Rows near named flat spaces through zero (a row that begins with a name and a colon came from that space):
z659z589: [  6  13   7  -8  18   1  -5 -23 -10   9  26   4 -12 -16 -17  20  14  20
  13   5]
z113z516: [-10  20  -9  12   3 -17  16   0 -10  10   2 -31 -10   7  12 -28 -19  -7
   1  -8]
z500z162: [ -6  72  40   8 -20 -48  22  -1 -20  15  40  18 -19   1 -17  13   0  20
   8   1]
z670z399: [ -1 -14  14   8  -6  -2   9 -18   3  -6   1 -11  -1  14  11  -5   1   5
 -10   2]
z97z394: [ -2  -6 -13  -5  15 -15 -20  -7  -3  27   2 -24  -9   7   0   9  10 -14
  -2  10]
[  1 -33  -9  31  20  -1  49  13 -25  26 -17   6 -26  19  31  27  -5 -18
  33   3] : z97z394
z720z860: [ -2 -20   6  -2   5  57 -11 -18  18  65  26 -11 -12 -22  32  -1   2  14
  -3   2]
[  6 -17  -7   7  16  -1   1   8  23  10  16   9  -4 -16  -7   4  -6  -4
   8   0] : z500z162
z500z162: [-38  79  65  29 -19 -62  29  -2 -60  13  28  19 -19  -6 -14  17 -26  32
  39  13]
z659z589: [-25   0   2  30  13 -13 -10   7 -24   1   5  22 -28 -15   4  54  13  33
  16 -17]
z16z835: [ 13  -1 -20   7  11 -26 -38  29  10  -8  13  -2  32  36 -23  39  95 -28
 -40 -68]
z720z860: [-18  -2  10  12  22  -1   7 -18   4 -10  15  27  18  -1  -7   3  -6   7
   7 -11]
z938z776: [-11 -14  16 -10  15 -11  -8 -21  -3 -11   0   2   7  10  -1  -2 -17  -4
  13  20]
z422z685: [ -1  -5  -3  -4  -1   5   2  -7   6  -2  -5   3   6   4  -8  12   0  -5
   1 -13]
z938z776: [ 23  26 -15   6 -19  15   8  21   9  10  -5 -16 -12 -18  -3  -4  14  13
   6 -27]
[  3  11  -9   3   2  -1  11   1   5  11   2   6  -4 -17   7   5 -12 -18
  -9  -4] : z670z399
[ 10  39 -13 -42 -20  33   5 -29  10 -30  22 -30  14  38  12 -20   5  -4
 -37  -8] : z16z835
[-11 -43  -5  24  13 -18  12  78  -7 -19  -5  43   3 -18 -16 -37 -25  30
 -19 -28] : z670z399
[-13  -9   9 -11  21  -4  -5 -18 -10 -13  -4  -5   5   6  -7   9 -13  -5
  -2  13] : z938z776
[-37 -70   2   1   5   8   2   8   1  14 -44 -29   7 -12  26  12 -12 -22
  -3  21] : z500z162
[ -2  20  -7  11   1  17  16  21  13   9  -7  -4 -13 -10   3  -8  13   1
  -2 -27] : z938z776
z670z399: [  0   8  -8   2  -2   9  -4 -15  11   8   7 -22  -6  14  15  16  16 -11
  11  10]
z821z614: [ 41   1 -39 -35   3   5  -8 -94 -34  -2  22   0 -35  -7  -3 -11  42  24
  28  41]
[  4   4  -9   4  -4  11   0 -18   1  -6  -1   2  -7  -3   0  -7   7   3
  11   4] : z821z614
[ -2  45   6 -24 -13  12 -38 -78  22  12   3 -53   3  20  31  45  41 -32
  23  18] : z670z399
[-19 -10  -3   6  14 -29   5  26  31  25  12  15 -40 -14 -18  25 -23 -21
   4   8] : z500z162
[-25  -1   8 -14   0 -15   0   2   1 -17   5   5  -3  24 -17   7   4 -12
 -27  -3] : z500z162
[  4 -23 -23  -6   6   4  16  71 -24   1   3  43   5 -41 -24 -17 -37  10
 -20 -26] : z670z399
[ -7  -5   7 -22 -21  24   3 -22 -12  -5 -27  15  27 -14 -21   2 -32  23
  10  -6] : z422z685
z155z903: [ 70  -9  51 -37  37 -22  -4 -22 -42  74  -4 -39 -87 -60 -39 -26   2 -34
 -34   5]
[ 30 -50   4 -26  11 -12 -30  17  11  12  45  31  26 -22  39   4  25  -7
 -38   7] : z720z860
[-12 -21 -15  -1 -52  20  -7  -3   3  18 -45 -17 -23   6  25  45   8  19
 -13 -48] : z659z589
[ -1   6  -5  11   4  -7  21  10 -25  -8 -12 -13  -6  -1  20 -23 -23  -3
   1  -5] : z113z516
[  5 -16  -2   7   7 -19  -6  14   0   8  -7   8   9  14  -9  23  31  -1
 -10 -32] : z16z835
z97z394: [ 11   5  28  35 -37  20  11 -13   8 -39   9  27  16  -4 -21 -19 -19  19
 -12  -9]
z113z516: [ 13 -28  10 -11  -4  24 -24 -13  16   3   8  34  13   1 -16  18  23  15
 -14 -13]
[-13  38   9 -21  19 -42  13  21 -18 -25  32  35  -8   2 -12 -20   9  13
 -21  41] : z659z589
[ 24  -3 -25  -1   2   2   2 -36  -3 -10  19  13 -13 -14   7  10  15   4
   4   6] : z821z614
z155z903: [  1  17   2 -10  -7  -5  -5  27   7   8   0 -10  19   4   3   8 -24 -27
 -35  33]

Rows near named flat spaces through zero (a row that begins with a name and a colon came from that space):
z537z666: [ -5  -5   7  -5 -35  14 -18  22  -8 -53   6 -27  10 -20  20  21   0   2
  -3   6]
z910z913: [-11 -19  23 -12  -9  11  14 -51  -9 -23  -5  -3 -10   8   9  19  31   7
  17 -21]
z25z624: [  8   4 -16 -22  10  10 -10  -4 -10   1  10   9   9  -1  14  13  18  26
   3   1]
[-69  35 -39  17  -3  34 -10  23   7 -28  42  10 -39  10  18  21  -8 -30
  17   7] : z910z913
[ -7 -12  -8  12  29   9   8   0  11  13  25   7  -1 -36 -17  -9  -3  -1
   3   5] : z25z624
z910z913: [-20 -14 -18 -22   9  28  30  66  41 -24  56  24  27 -43  -1  39   8 -31
  22  11]
z537z666: [-35  11   0   2   6   9  -7  16  -5 -14  16 -10 -30 -12  12  46   1 -10
 -23  16]
[ 57 -86   8  67 -13 -10  47 -23  41  -5 -56  -6  15   1 -17   0 -43 -18
 -21 -18] : z25z624
[  5 -40   3  27 -30   9 -32 -26  34   6 -10  34  20 -11 -27 -33  24   6
 -78  10] : z910z913
[-27   7 -19   3  -4  10 -35 -15   9  -3  -1  -9 -30  33   2 -22  45   1
 -13   3] : z910z913
z449z120: [  4 -38   8  14   2   3 -17 -33   4  17 -23 -17 -19  -9  67  -4  19 -12
 -34  27]
z876z116: [-14 -23  14  -7 -28 -10  26 -25   4  12  24 -43   1 -21 -11  39  -6 -18
   3 -58]
z948z677: [ 17  14   0 -24   2   8  -9  16   6  14  20   2  19 -11  24  10  22   1
   2 -24]
z948z677: [ 24  16  25 -36  -7   3 -46  19  16 -22   4  19 -20   5 -13  11   0  24
 -15 -35]
[-42  45 -36   2  15 -13 -33  36  -3   0 -10  58   8  10  33 -42  -8  16
  14  19] : z876z116
[ 45  -4 -43  16   0   8  32 -22   9 -21 -50 -14 -17  -3 -19  27  15 -25
   0 -17] : z537z666
[ 22  -1 -32  38  25   3 -32  79  38  15  20  -9   2  18  30  -5 -13 -31
 -14  20] : z910z913
[ 39 -49  10  48  15  11  49  35   5   3  43  -8  13 -64 -38 -26   0  16
   5   9] : z25z624
[  6 -69 -12  -6  48 -25  32 -19  28  -9   1  19   4   8 -23 -18  -2   0
 -10  19] : z537z666
z876z116: [-28  -9  -2 -17  -4  -9  13  42  -8  -7  40  13   2  -3  -7 -29 -28  22
 -28   8]
z25z624: [ 39 -56  22  71 -33  -1  43  -1  19  -5 -29   5  26 -17 -22  15   6 -17
   6 -14]
[-27 -29 -31  26   5  30  47 -22 -25  28 -20  -3  19 -23 -51  -7 -15 -29
   4  56] : z948z677
[-30  16  -5  40  -3  -7   7 -15   9 -31  -6  35  -5 -28  -9 -11  21   5
  -4   7] : z910z913
[-10 -55   9  -9  27 -25  -4   1  18  -5   2  17  65   6 -12 -44 -48  48
  42   3] : z537z666
[-31  28   8 -17  16 -12 -23  30 -20 -64  26 -54  25 -15  19  26  26 -13
 -43 -14] : z537z666
[-37 -72  15  29  82 -53  57 -31  50  29  47  19 -36  15  14 -29 -54  -3
 -32   0] : z537z666
[ 19 -34   8  44 -32  -7  32 -14  10   6 -41 -32   7  27   8  -2 -18  -3
 -39 -18] : z25z624
[-21   7   9 -20  27   6  14  25  -8  11  89   6 -18 -74 -18 -40  12  21
 -22 -17] : z25z624
[ 21  28  -2  53  45   5 -28  -9  -7 -20 -46  36  37   3  27 -34  -6  16
  20 -26] : z876z116
[-39  56  -6  -8  10  -3  -8  50 -44 -46  28   4 -15 -19 -47  -4 -21 -10
   0 -18] : z449z120
[-10 -52 -19 -10  35 -29   3  -3   0  -1   8  16   8  -2  -1 -23 -27  42
 -12 -12] : z537z666
[ 33  -7 -17  45  12 -73  36  17  24  11  17  48  26 -56 -25  29  -1  -3
 -20  38] : z910z913
[ 51   3  18 -35   2  13   6 -15 -37  21 -24   6  24   7  -7  24 -41  -3
  19 -10] : z449z120
[-32  12   0  35  64   8 -54   9  -6  17   0  33  39   7   2 -48 -56  10
  30 -28] : z876z116
[-22  54  31 -39 -22  12   5   5 -20   8  26  -5  -8   1  29 -19 -20  -5
  13 -16] : z537z666
[-64  42   2  21  19 -11  10  61 -40 -36  26  22 -25  -1 -62  -4 -32  15
  12 -11] : z449z120
[ -9  -6 -11 -30  19   7   2  14 -23 -23  20   2   7  16  10  23  14 -36
  53 -25] : z910z913
[ 38  16  34 -46 -19 -23 -41  15  13 -52  31  22 -14   6  45  19   6  27
  16 -86] : z948z677
z449z120: [  7  16   2 -29 -11  18  -1 -14 -42  11  -5   5  44   1 -46  35 -36  14
   5   5]
[ 71 -83  12  57 -22  -5  48   3  47   4 -60 -23  10 -16  -7 -20 -24 -17
 -10  -2] : z25z624
[ 13 -16  12   7   4  25  -4 -24  -8  -3 -28 -14  22  -2   2  12  24 -10
   8 -16] : z876z116
[ 25 -60 -17  42  15  28  36  38  -4 -15  11  11  18 -47 -49 -56 -12  19
  -5  24] : z25z624
[ 60 -83   2  14 -24  -1 -11 -88  72  61 -23 -19   8  17 113 -19  54   9
  -6  14] : z449z120
